cols: Y C F W
ruza: [103 153 133 173]
somoz: [154 141 120  88]
nuzi: [ 65 142 147 126]
rorob: [146 156 160 143]
gav: [147 182 139 132]
seki: [ 91 170 148 134]
Rel: [ 91 170  87 102]
birul: [165 109 140 123]
pidat: [139 135 170  82]
Zag: [169 127 126  96]
Vep: [163 145 127 176]
start: [170 148] => seki, 2
start: [139 132] => gav, 3
then: [163 145] => [127]
then: [145 127] => [176]
down: [139 148] => F
gone gav: [132 147 182] => [139]

cols: A G Z J B D H P V
nuzi: [143 129 109 126 152 131 120 117 127]
rek: [155 116 146 170 164 167 130 117 109]
birul: [179 136 112 117 101 102 159  92 157]
pidat: [131 111 125 144 134 155 113 142 109]
somoz: [173 140 104 133 101 103 155  93 158]
Vep: [165 119 130 157 177 153 129 118 115]
seki: [154 120 126 146 144 146 132 126 113]
Zag: [105 133 120 111 120 129 111 142 127]
gav: [127 128 118 124 128 134 119 136 129]
Rel: [156 120 115 161 105 114 141 105 154]
rorob: [113 115 125 140 119 120 127 114 125]
ruza: [155 116 146 116 164 167 130 117 109]
then: [179 136] => [112]
start: [105 114 141] => Rel, 5

cols: U R S M Q E T N
seki: [166  74 145 117 117 103 123 178]
birul: [134 123 141 130 104 129 109  82]
Rel: [ 82  71 192 114 163 126 144 138]
somoz: [142 141 141 130 125 129  85  71]
rorob: [109 103 133 129  98 142 127 100]
Zag: [164 150  88 141 162  97 131 192]
down: [ 85 127 131] => T
start: [85 71] => somoz, 7

cols: vig Vif lolo lorab Gapu fivi
rorob: [125 131 114 118 143 119]
somoz: [158 126 160 142 147  92]
Rel: [183 146 165 152 183  79]
rek: [112 113 118 123 110 153]
Zag: [120 126 136 131 106 121]
nuzi: [122 127 137 134 132  85]
Vep: [167 133 134 126 183 107]
gav: [141 127 123 119 164 107]
ruza: [143 126 145 136 133 110]
seki: [126 118 132 122 124 140]
birul: [120 140 131 140 108 130]
start: [114 118] => rorob, 3
down: [143 147 183 110 106 132 183 164 133] => Gapu

cols: Redap fise lita fulu
gav: [128  83 110 135]
nuzi: [ 98 185 125 133]
Vep: [184  98 111 138]
somoz: [123 125 103 147]
rek: [153  86 131 116]
ruza: [121 104 125 124]
Rel: [ 96 109  79  80]
down: [103 131] => lita
down: [133 138 147 116 124  80] => fulu
down: [185  98 125] => fise
gone Rel: [109  96  80] => [79]

cols: Niz Kug rogo Detod marud Sof
gav: [183 106 105 110 102 128]
rek: [ 90 147 114  87 138 130]
somoz: [ 87  98 113 130 103 135]
Zag: [ 93  89 106 141 136 159]
pidat: [114 130 160 123 140 162]
seki: [103 117  89 150 144  88]
then: [147 114] => [87]
start: [113 130] => somoz, 3
down: [147  98  89 130 117] => Kug
gone gav: [128 183 102 110 105] => [106]
down: [128 130 135] => Sof
gone seki: [144  89 103 117 150] => [88]
down: [114 103] => Niz

cols: rifis Big Vas Godo gudi kevib
Rel: [137 138 132 135 131 130]
gav: [158 155 141 151 136 136]
rek: [132 130 137 135 149 134]
ruza: [149 135 132 137 130 133]
birul: [135 135 129 133 130 128]
Zag: [178 130 147 153 135 128]
rorob: [162 145 141 143 128 128]
nuzi: [143 145 141 162 130 129]
seki: [130 143 133 130 132 132]
gone nuzi: [143 162 129 141 145] => [130]
start: [149 135 132 137 130] => ruza, 1
start: [162 145 141 143] => rorob, 1
start: [130 147 153 135 128] => Zag, 2
then: [137 130] => [133]

cols: nuvu Momef Basap tebo mudi gupe tup puda
birul: [161 149 144 122 145 165 163 167]
seki: [156 103 165 110 156 140 166 111]
ruza: [144 174 148 120 131 135 154 154]
somoz: [142 136 160  89 117  90 141 150]
Vep: [121 112 139 161 115 124 137 135]
gav: [135 139 161 112 138 153 177 131]
down: [103 174 136 112 139] => Momef
start: [139 161 112] => gav, 2
down: [154 150 135 131] => puda
down: [166 154 141] => tup
gone seki: [156 156 140 165 110 111 103] => [166]
down: [144 165] => Basap

cols: Bota Vikud lodo pano
gav: [150 125  96  97]
seki: [174 126 172 177]
Rel: [101 142 100 130]
pidat: [126  99 139  72]
Vep: [174 126 172 173]
nuzi: [148 124 132 147]
rek: [172 127 174 167]
ruza: [105 140 116 130]
rorob: [102  70 111  90]
birul: [100  70  96  95]
Zag: [126  99 167 169]
somoz: [148 131 152 109]
which: [126  99 139  72] => pidat
gone gav: [125 150  96] => [97]
down: [111  96 167 152] => lodo
down: [174 101 126 174 148 172 105 102 100 126] => Bota
down: [174 101 126] => Bota
then: [70 96] => [95]

cols: siz bisas lefo gidek
rek: [155 119 148 115]
rorob: [130 122 126 130]
gav: [155 114 144 133]
pidat: [155 126 118 135]
somoz: [130 118 126 129]
Vep: [130 117 126 126]
birul: [123 152 122  80]
nuzi: [ 86 164 115  91]
Zag: [141 117 137 128]
ruza: [126 125 124 156]
seki: [ 89 157 119  85]
then: [118 126] => [129]
down: [114 126] => bisas
start: [141 117] => Zag, 1
gone ruza: [125 124 126] => [156]
gone pidat: [118 155 135] => [126]
down: [126 144 118 126 126 122] => lefo
gone ruza: [126 156 124] => [125]

cols: Far vevot dobep kegez Sodi
somoz: [165 143 173 127 155]
ruza: [105 121 106 131 103]
Vep: [125 119 103 121 152]
birul: [125 125 119 127 131]
gav: [132 170 101 118 171]
Zag: [137 136 150 131 123]
nuzi: [141 152 192 143  76]
gone gav: [118 132 170 101] => [171]
gone somoz: [155 127 165 173] => [143]
start: [105 121 106] => ruza, 1

cols: Taku bovib sav zedut Guli defe les
rek: [117 151 126 128 140 153 138]
birul: [133 117 125 121 127 116 123]
Rel: [117 151 141 132 140 153 138]
Vep: [154 138 127 111 145 106 116]
gone Rel: [151 138 132 153 141 117] => [140]
gone rek: [151 153 138 126 140 128] => [117]
which: [117 151 141 132 140 153 138] => Rel
which: [117 151 126 128 140 153 138] => rek
down: [153 106] => defe

cols: fefe Somo tuf suked Resi Sebud bon Sefuz
Vep: [105 187 131  88 187 114 105 134]
rek: [153 104 118 159 100 143 143 110]
pidat: [135 160 129 131 160 137 113 133]
down: [159 131] => suked
gone pidat: [160 131 129 113 133 160 135] => [137]

cols: Vuke Voki Tinok vugov manet buz tuk Poma
pidat: [110 138 128 126 120 119 144 128]
rorob: [134 132 134  95 139 106 180 123]
birul: [128 120 119 138 126 110 145 134]
Vep: [125 121 101 148 142 151 178 142]
seki: [135 134 140 112 125 132 142 125]
rek: [127 131 131 116 113 127 131 106]
Zag: [122 118 142 128 114 139 128 120]
gav: [156 115 134 148 127 139 128 122]
ruza: [172 141  84 149 104 136 152 116]
Rel: [107 137 134 124 138 119 125 126]
somoz: [142 132 127 114 134 127 146 134]
down: [112 116 128 148 149] => vugov
which: [122 118 142 128 114 139 128 120] => Zag
down: [139 126 142 125 113 114 127 104] => manet
start: [135 134 140 112] => seki, 1
start: [128 120 119 138 126 110] => birul, 1
gone Zag: [128 114 128 142 118 120 122] => [139]
down: [138 132 120 121 134 131 118 115] => Voki

cols: zumo Notov lepe taki kotap Ret Minag pinum lel zofop
gav: [175 166 178 158 147 152 132 138 144 129]
rek: [164 167 178 158 146 168 127 139 146 132]
somoz: [182 183 156 165 163 157 130 143 143 129]
pidat: [175 166 178 158 147 152 132 145 147 126]
birul: [172 178 154 171 164 153 152 159 140 129]
Rel: [154 178 152 192 147 152 129 129 159 153]
Vep: [153 126 131 147 176 174 164 146 147 157]
nuzi: [153 183 179 178 163 157 130 143 143 139]
seki: [159 186 154 162 165 157 144 133 181 136]
ruza: [165 176 164 157 146 174 131 147 147 126]
start: [176 174] => Vep, 5
down: [152 174 157] => Ret
start: [176 164 157 146 174 131 147 147 126] => ruza, 2
gone somoz: [156 157 182 165 129 143 130 143 163] => [183]
down: [171 192 147] => taki
down: [164 130] => Minag
gone nuzi: [183 157 143 163 153 130 178 139 143] => [179]

cols: faz taz zeme nuvir razo liko
pidat: [157 135 103 106 136 164]
rorob: [154 135 147 114 125  76]
ruza: [116 135 106 103 115 137]
Rel: [129 123 122  97 104 119]
rek: [103 106 115 157 135 116]
Vep: [134 194  96 126 193 139]
start: [135 147 114] => rorob, 2
gone ruza: [137 116 135 115 106] => [103]
start: [103 106 115 157 135] => rek, 1
gone Vep: [139  96 134 194 126] => [193]
gone ruza: [116 135 106 137 103] => [115]
start: [116 135 106 103] => ruza, 1
then: [135 147 114] => [125]

cols: Dolir rokis tavag kizib Pegid
rorob: [159 159 114 107 127]
rek: [189 164 115  78 131]
birul: [159 111 174 112 137]
seki: [114 159 114 145  96]
start: [159 111 174] => birul, 1
down: [159 114] => Dolir
then: [114 145] => [96]
which: [114 159 114 145  96] => seki
gone rek: [ 78 189 164 131] => [115]
gone birul: [112 174 137 159] => [111]
down: [107  78 112] => kizib

cols: gune zufep refe fub
Zag: [181 137 133 103]
Rel: [131 123  91 176]
nuzi: [116 111 175 138]
Vep: [123 131 143 112]
rorob: [181 137  91 124]
rek: [168 110 133 169]
then: [137  91] => [124]
then: [123 131] => [143]
gone rek: [133 110 168] => [169]
then: [110 133] => [169]
start: [181 137 133] => Zag, 1
start: [181 137  91] => rorob, 1
then: [168 110] => [133]

cols: vato bavuf keba Nek gizek
ruza: [171  89 157 111 157]
gav: [185  68  89 152  67]
pidat: [ 68 185  88 150  91]
then: [185  68] => [89]
gone gav: [ 89 185  67 152] => [68]
down: [171 185] => vato
then: [185  88 150] => [91]

cols: Zete zezom lutu reseb tad rov nuru kif
rek: [120 126 132 130 135 127 137 135]
Zag: [111 162 168  83 145 136 170 117]
birul: [131 128 123 120 119 125 141 142]
somoz: [127 134 117 126 129 131 129 130]
gav: [ 85 177 141 108 132 130 135 110]
rorob: [129 142 155 112 147 137 143 126]
seki: [162 167 167  77 141 136 177 124]
pidat: [113 133 139 146 152 136  86  99]
Vep: [ 85 177 141 108 132 130 135 149]
then: [162 168] => [83]
down: [142 130 110 126 124  99] => kif
start: [128 123] => birul, 2
which: [120 126 132 130 135 127 137 135] => rek
gone seki: [141 167  77 162 167 136 124] => [177]

cols: Fula Gug Fuvam lugig Ramig pozok
birul: [158  95 117 144 193 117]
Vep: [136 114 150 149 100 110]
gav: [113 144 193 145 117 135]
down: [158 136] => Fula
down: [150 193] => Fuvam
then: [144 193 145 117] => [135]
gone gav: [113 117 135 193 145] => [144]
down: [144 149] => lugig

cols: pem luve Fur bikud bupen gete laton mase sipal Zum
rorob: [160 118 119 106 154 154 134 153 120 122]
somoz: [132 116 131 150 150 133 127 125 116 141]
birul: [158 116 110 161 106 162 119 125 102 148]
pidat: [150 116 119 123 119 163 141 137 121 146]
Vep: [115  93 158  99 147 109 154 167 135 123]
rek: [132 116 131 150 150 133 137 125 116 169]
Rel: [132 116 131 150 150 133 127 125 116 169]
gav: [133 126 129 127 140 152 122 121 124  82]
start: [ 93 158  99 147 109] => Vep, 2
gone birul: [125 158 148 116 110 119 161 106 102] => [162]
then: [116 119 123 119 163 141 137 121] => [146]

cols: kesaz gis zefus fadi lil pif Sitep Pefes tis
Vep: [ 99 139 100 142 117 120  98 123 123]
birul: [135 104 135 158 135 108 121  99 126]
somoz: [106 141 107 111 121 117 106 125 123]
ruza: [107 112 100 142 117  92  98 123 123]
down: [139 104 141] => gis
down: [111 142] => fadi
down: [125 123] => Pefes
then: [139 100 142 117 120  98] => [123]
then: [107 111] => [121]
down: [142 158 111] => fadi
down: [139 104] => gis

cols: pazol fudi Sep vibi Zafi Kero
somoz: [103 104 121 150 121 132]
rek: [103 123 144 150 121 132]
Vep: [123 144 151 121 131 147]
Zag: [ 70 130 124 157  94 171]
pidat: [120 100 140 151 118 144]
birul: [162 140 125 153 108 123]
seki: [116 154 148 115 144 137]
down: [147 171 144 123 137] => Kero
gone somoz: [132 121 121 150 104] => [103]
down: [144 130] => fudi
gone seki: [137 154 144 148 116] => [115]
then: [144 151 121] => [131]
then: [123 144 150 121] => [132]
then: [154 148 115] => [144]

cols: mit ragag fik masus kudiv luf Vin fase zuzur Godu
somoz: [127 129 121 125 125 121 145 136 137 116]
Zag: [128 110 143 120 110 148 179 137 129 140]
Vep: [127 129 121 125 125 121 145 136 137 118]
rek: [166 170 160 136  83  77 178 131 144 166]
ruza: [175 161 135 138 105  89 144 138 118 163]
which: [127 129 121 125 125 121 145 136 137 116] => somoz
down: [137 144] => zuzur

cols: sok Genun Kivaz vulib gibav
Rel: [118 159 113 154 142]
Vep: [ 92 151 111 151 113]
nuzi: [ 95 151 111 151 113]
gav: [ 92 151 111 151 105]
which: [ 95 151 111 151 113] => nuzi
then: [113 154] => [142]

cols: Feku siveb Zet mugof lor tago
Zag: [151 158 143 108 112 137]
pidat: [137 133 138 139 129 116]
ruza: [146 146 145 121 101 120]
seki: [121 127 101 143 143 136]
birul: [164 133 153 153 166 100]
Vep: [142 137 137 161 160 108]
somoz: [111 141 128 109 141 155]
rek: [117 122 127 101 143 149]
gav: [155 132 175 132 160  85]
gone ruza: [146 146 101 121 120] => [145]
then: [122 127 101 143] => [149]
down: [133 146 127 133 137 141] => siveb
gone Vep: [161 108 137 137 160] => [142]
gone birul: [100 153 153 133 166] => [164]
gone ruza: [146 101 145 121 146] => [120]
gone pidat: [133 129 116 138 137] => [139]

cols: Begu kemod Fes ter muve Zuve zuvis nozas
somoz: [149 153  69  99  70 124 130 159]
pidat: [ 94 171 136 183 161  68  83  71]
gav: [ 94 171 136 183 161 163 113 145]
ruza: [ 94 171 136 183 161  68 174  71]
gone somoz: [130  70 159 124  99 149 153] => [69]
gone somoz: [ 70 149 130 159 153  69  99] => [124]
down: [149  94  94] => Begu

cols: Tobog pab kozu bemid Sufu Popa Zalis pigol
Zag: [144 141 131 151 108 123 157 146]
Vep: [133 151 141 131 131 122 128 137]
Rel: [ 91 109 137 142 121 107 139 137]
somoz: [186 164 108 126 120 141 139 128]
rorob: [186 164 108 126 120 141 131 124]
rek: [186 164 108 126 120 141 172 140]
which: [186 164 108 126 120 141 172 140] => rek
start: [137 142 121 107] => Rel, 3
gone Zag: [131 157 108 144 123 146 141] => [151]
down: [139 139 131] => Zalis
then: [141 131 151] => [108]
down: [141 151 109 164 164] => pab

cols: roze rog molu tovir
seki: [ 96 154 136 131]
rorob: [ 75 154 116 138]
birul: [ 96 154 137 116]
gav: [ 95 134 109 107]
somoz: [115 146 136 142]
Zag: [143 122 140 117]
Vep: [ 63 154 103  99]
nuzi: [103 155 140 139]
ruza: [146 135 147 126]
pidat: [ 75 154 116 114]
Rel: [116 144 136 139]
rek: [144 119 138 132]
start: [115 146] => somoz, 1
start: [146 136] => somoz, 2
gone birul: [116  96 137] => [154]

cols: dif subo fab loko Fas rabit sive
rorob: [114  93 109 134  79 144 125]
seki: [157 119  92 114  93 112 134]
Rel: [139 125 148 154 159 118 152]
gav: [193 143 105 172 102 147 143]
start: [114  93 112 134] => seki, 4
down: [144 112] => rabit

cols: Mebe tobal Vap sogi mez futop
ruza: [117 143 145  90  79 148]
rorob: [ 84 126  78  81 179 124]
Rel: [117 177 109  98  75  74]
seki: [ 83 125  78  91 137 105]
gav: [177 117 146 156 147 168]
rek: [180 120  97 162 128 170]
start: [126  78  81 179] => rorob, 2
then: [117 146] => [156]
then: [177 117] => [146]
gone Rel: [109 117  98 177  75] => [74]
then: [117 177 109  98] => [75]
gone seki: [105  91 125 137  78] => [83]

cols: Vab Dom Vobon kune vogo ser
ruza: [120  85 175 154 119 120]
Vep: [102 175 154  85 136 101]
Zag: [120  85 175 154 136 146]
gone Vep: [101 175 136  85 154] => [102]
down: [154 175] => Vobon
which: [120  85 175 154 136 146] => Zag

cols: rame vumoz mafi zaz som gogo lin mupe
gav: [109 126 163 111 133 148 158 162]
birul: [129 104 149 137 133 148 104  99]
pidat: [109 116 163 111 133 148 110 162]
start: [133 148 158] => gav, 5
gone pidat: [163 116 133 162 148 109 110] => [111]
gone birul: [104 129 104 149 137  99 133] => [148]
down: [137 111] => zaz
which: [109 116 163 111 133 148 110 162] => pidat

cols: vefad Tofeb gugo vorub Biziz kadat lam
nuzi: [108 119 159 128 161  98 125]
birul: [103 103 162 126 178 120 134]
somoz: [114 143 154 132 134  64 112]
pidat: [103 102 162 126 179 121 135]
rek: [110 129 157 129 149  83 120]
ruza: [113 140 155 132 138  69 114]
Zag: [105 111 160 127 168 107 129]
Rel: [107 118 159 128 162  99 126]
rorob: [104 108 161 127 173 112 131]
seki: [112 139 155 131 138  68 114]
gav: [113 142 155 131 136  65 113]
gone pidat: [103 135 162 126 121 102] => [179]
down: [143 102] => Tofeb

cols: Zal puvu pino Dimo Bula Semam
nuzi: [172 115 142 138 128 143]
birul: [ 68 140  94 110 129 106]
rorob: [ 93 125  83 110 131 122]
ruza: [170 127 165 154 113 131]
rek: [130 128 120 131 122 123]
somoz: [125 128 122 126 127 124]
Zag: [102 129 110 101 153 141]
pidat: [145 127 145 130 129 106]
Rel: [110 140  94  68 130 129]
seki: [170 127 165 154 113 140]
Vep: [142 126 130 147 105 115]
which: [ 68 140  94 110 129 106] => birul
then: [ 68 140  94 110] => [129]
start: [129 110 101 153 141] => Zag, 2
then: [128 120 131] => [122]
down: [ 93 170 130 125 102 145 110 170] => Zal
gone Rel: [140  94  68 110 129] => [130]

